Here is a tiny trained network, its code and every weight. The questions are about switching its units off for an input and a target symbol, where a switched-off unit gives its printed mean instead of its output.

import numpy as np


def w(rows, s, z=0):
    codes = np.array(rows[::2]) - 128.0
    scale = np.full(codes.shape[1], s)
    scale[-1] = z or s
    return codes * scale


def f(y):
    return np.maximum(y, 0)


def softmax(a):
    e = np.exp(a - a.max(-1, keepdims=True))
    return e / e.sum(-1, keepdims=True)


def log_softmax(a):
    a = a - a.max(-1, keepdims=True)
    return a - np.log(np.exp(a).sum(-1, keepdims=True))


def net(x, mask):
    ids = ['ΞΦΨαβγεζηθλμπστω'.index(c) for c in x.split()]
    T = len(ids)
    res = E[ids] + P[:T]
    q, k, v = (res @ M[0].T for M in (Q, K, V))
    z = softmax(np.where(np.tri(T) > 0, q @ k.T / 3**0.5, -1e9)) @ v
    res = res + np.where(mask[0], z, O[0][:, -1]) @ O[0][:, :-1]
    y = f(res @ A[0][:, :-1].T + A[0][:, -1])
    res = res + np.where(mask[1:17], y, B[0][:, -1]) @ B[0][:, :-1]
    return log_softmax(res[-1] @ U[:, :-1].T + U[:, -1])


Q, K, V, O, A, B = {}, {}, {}, {}, {}, {}
E = w([
[4,115,127,144,51,180,181,100,179,104,149,149],'Ξ',
[181,40,127,148,119,127,22,46,36,127,171,127],'Φ',
[185,95,158,96,230,171,241,54,120,47,185,144],'Ψ',
[67,105,91,175,162,92,186,170,96,89,42,120],'α',
[114,224,119,190,136,48,170,171,33,124,76,157],'β',
[79,171,54,112,162,18,148,162,123,79,34,35],'γ',
[114,158,107,190,118,189,130,152,148,109,185,145],'ε',
[87,159,105,109,207,103,137,175,92,49,54,103],'ζ',
[24,149,209,53,142,129,97,163,151,110,123,208],'η',
[131,206,92,50,162,77,156,157,93,35,69,126],'θ',
[109,168,91,202,151,94,130,137,198,146,178,241],'λ',
[126,163,100,98,125,71,208,164,80,82,55,175],'μ',
[74,221,132,102,119,50,88,124,21,96,52,142],'π',
[127,98,197,140,166,148,102,243,116,111,182,83],'σ',
[79,179,172,248,85,21,163,114,38,125,60,95],'τ',
[102,200,206,63,102,159,154,167,149,145,172,71],'ω',
],0.016)
P = w([
[148,189,58,154,112,124,223,223,169,55,2,94],'0',
[124,184,77,171,113,113,184,204,149,40,36,102],'1',
[127,185,75,174,116,82,206,199,125,58,87,102],'2',
[99,169,79,152,119,92,183,184,110,66,106,117],'3',
[70,154,88,141,111,117,162,158,80,74,118,133],'4',
[64,135,100,155,120,113,163,166,76,88,146,140],'5',
[55,155,109,145,141,129,127,147,71,91,167,163],'6',
[50,124,129,154,143,141,143,159,65,108,178,171],'7',
[42,96,149,161,166,147,139,150,75,126,197,186],'8',
[44,77,169,148,181,165,136,133,67,128,232,205],'9',
[35,79,175,110,189,181,153,124,75,126,255,201],'10',
],0.0083)
Q[0] = w([
[148,99,99,138,69,195,10,82,212,219,159,145],'h1',
[113,186,64,162,188,108,246,96,66,40,92,131],'h1',
[12,201,117,134,128,113,162,249,92,50,166,171],'h1',
],0.011)
K[0] = w([
[150,161,58,157,122,115,151,121,121,77,4,115],'h1',
[111,114,146,149,91,176,92,107,151,186,242,180],'h1',
[147,100,174,118,170,200,162,86,167,116,204,168],'h1',
],0.012)
V[0] = w([
[83,186,172,135,68,185,158,138,205,116,166,72],'h1',
[89,159,255,80,168,77,133,149,37,118,69,51],'h1',
[44,148,105,105,105,79,176,80,200,119,71,195],'h1',
],0.0085)
O[0] = w([
[116,168,143,201,147,134,171,47,11,104,237,64,255],'h1',
[127,188,229,112,153,163,139,116,122,148,59,81,42],'h1',
[57,67,185,68,131,82,180,93,183,207,189,156,125],'h1',
],0.011,0.0079)
A[0] = w([
[104,152,143,157,116,121,112,195,160,106,98,159,191],'n1',
[208,172,107,161,130,152,54,159,102,88,106,108,120],'n2',
[249,87,73,85,89,107,78,164,146,87,83,183,69],'n3',
[114,21,102,99,79,50,111,83,173,132,160,133,19],'n4',
[120,88,141,181,95,99,105,171,216,254,36,131,23],'n5',
[180,113,77,142,133,86,137,87,125,81,132,123,123],'n6',
[110,138,125,126,126,39,164,101,113,152,140,102,95],'n7',
[161,102,139,98,182,174,144,151,168,68,159,110,236],'n8',
[165,134,151,78,36,91,108,68,156,145,110,38,111],'n9',
[157,139,92,102,117,177,151,190,240,86,95,141,107],'n10',
[185,171,174,140,115,180,121,140,142,133,40,100,3],'n11',
[150,145,98,85,166,111,143,150,82,103,113,172,89],'n12',
[169,114,47,162,110,117,121,150,118,107,143,164,188],'n13',
[140,142,151,61,152,184,85,149,205,168,132,30,56],'n14',
[182,172,106,43,42,106,100,142,221,155,77,136,13],'n15',
[193,184,153,65,80,96,129,112,190,213,125,210,70],'n16',
],0.0098,0.0046)
B[0] = w([
[134,105,78,140,110,92,139,66,90,147,105,89,151],'n1',
[144,27,163,116,127,129,197,163,167,102,121,118,180],'n2',
[109,180,193,121,165,182,82,119,143,160,187,118,133],'n3',
[254,148,138,146,192,108,100,150,101,147,95,138,141],'n4',
[130,143,96,70,116,194,80,141,196,196,227,35,139],'n5',
[91,119,148,146,82,166,66,173,121,163,140,116,205],'n6',
[134,125,120,106,128,186,125,129,193,110,162,169,181],'n7',
[80,165,71,133,82,107,119,121,139,162,55,149,164],'n8',
[160,123,186,158,18,88,79,77,201,52,164,162,133],'n9',
[173,83,136,122,106,43,175,71,41,139,154,105,141],'n10',
[137,122,118,210,192,185,99,122,170,186,153,200,159],'n11',
[118,119,123,159,104,147,99,101,128,172,141,124,166],'n12',
[89,140,194,115,99,81,100,142,149,133,95,108,249],'n13',
[90,119,61,176,191,62,60,71,97,41,115,114,139],'n14',
[157,164,126,92,134,175,93,126,139,17,121,231,136],'n15',
[166,124,101,110,58,218,117,179,27,73,112,145,134],'n16',
],0.0095,0.019)
U = w([
[158,73,74,131,175,167,162,99,116,104,243,144,43],'Ξ',
[213,39,213,121,96,128,51,70,93,134,144,68,110],'Φ',
[226,50,144,121,41,2,214,76,49,126,113,63,219],'Ψ',
[144,82,105,96,115,125,160,137,131,206,151,62,183],'α',
[152,205,89,130,128,201,122,173,88,217,124,146,144],'β',
[146,119,104,120,149,127,101,133,192,54,156,93,61],'γ',
[72,98,81,180,58,139,74,174,85,114,185,115,189],'ε',
[103,155,71,174,175,105,108,74,115,188,107,137,167],'ζ',
[65,152,250,80,163,110,189,183,185,113,97,174,135],'η',
[153,136,101,143,113,113,146,102,91,31,97,212,128],'θ',
[176,145,138,140,167,78,100,213,164,158,143,187,112],'λ',
[176,99,110,79,85,186,144,164,79,102,150,123,98],'μ',
[146,160,116,149,137,189,74,129,126,99,136,152,2],'π',
[179,100,152,176,143,188,150,184,125,116,100,118,148],'σ',
[144,149,171,170,100,147,124,103,176,187,130,144,16],'τ',
[201,217,165,142,170,166,122,133,42,65,176,51,62],'ω',
],0.0058,0.0048)

Each question gives the input, a string of symbols that net reads in full, and the target symbol t.
The units are the heads (3 rows each of Q, K, V and O) and the neurons (one row each of A and B). Each row of codes is followed by its name. A weight is (code - 128) times the scale printed after its matrix; where a second scale follows, it is the last column's (O, A, B and U).
mask holds one flag per unit, heads first, then neurons. A switched-off unit (its flag False) gives its mean, the last column of its rows in O or B, instead of its output. The means were averaged over made-up inputs and are rounded, as every weight is.
A unit's drop is (log p(t) with every unit on - log p(t) with that unit switched off) / (log p(t) with every unit on - log p(t) with every unit switched off).
The circuit of an input: a set's keep is (log p(t) with only the set's units on - log p(t) with every unit switched off) / (log p(t) with every unit on - log p(t) with every unit switched off). Starting from the 12 units with the biggest drops (on a tie, the unit counted first), units are removed one at a time, each time the one whose removal leaves the highest keep (on an exact tie, the one counted first), for as long as the keep stays at least 0.8.
circuit, biggest first: the units of the circuit, biggest drop first
top k neurons: the k neurons with the biggest drops, biggest first
drop of u: that unit's drop, to one decimal
input ε μ ε θ ε μ Φ Ξ η Ξ μ, target Ξ: circuit, biggest first	(h1; n13)
input ζ μ Φ ζ, target Φ: circuit, biggest first	(n3; h1; n10)
input ε σ θ ζ τ θ σ ζ, target σ: circuit, biggest first	(h1; n2)
input σ ζ ε θ α λ β, target λ: circuit, biggest first	(h1; n4)
input ε Ψ η, target Ψ: top neuron	(n1)
input σ σ Ψ θ, target Ψ: circuit, biggest first	(h1; n10)
input Φ λ Ξ μ, target Ξ: circuit, biggest first	(h1; n7)
input ε ε π γ ε τ θ ε Ψ, target ε: circuit, biggest first	(h1; n6; n8)
input Φ ζ ζ θ, target Φ: circuit, biggest first	(n3; n10; h1)
input μ γ Φ, target Φ: circuit, biggest first	(h1; n9)
input ε ζ ζ β ζ π θ ε ζ Ψ τ, target Ψ: top 3 neurons	(n1; n6; n11)
input ζ π ζ β ζ, target ζ: top 2 neurons	(n14; n11)
input η η ε ζ σ Ξ θ β μ ζ, target Ξ: top 2 neurons	(n13; n7)
input α Ψ ζ, target Ψ: top 2 neurons	(n10; n1)
input β α Φ Ψ σ σ τ, target σ: top 2 neurons	(n11; n2)
input ζ ζ α Ψ σ, target Ψ: drop of h1	0.5
input ζ ζ θ ε ζ ε ε ε ε ω, target ω: drop of h1	0.6
input ε ε Ξ Φ θ τ β, target Φ: drop of n1	0.3
input η ε ζ Ξ Ψ ε, target Ψ: drop of n6	0.2
input η ζ π, target η: top neuron	(n7)
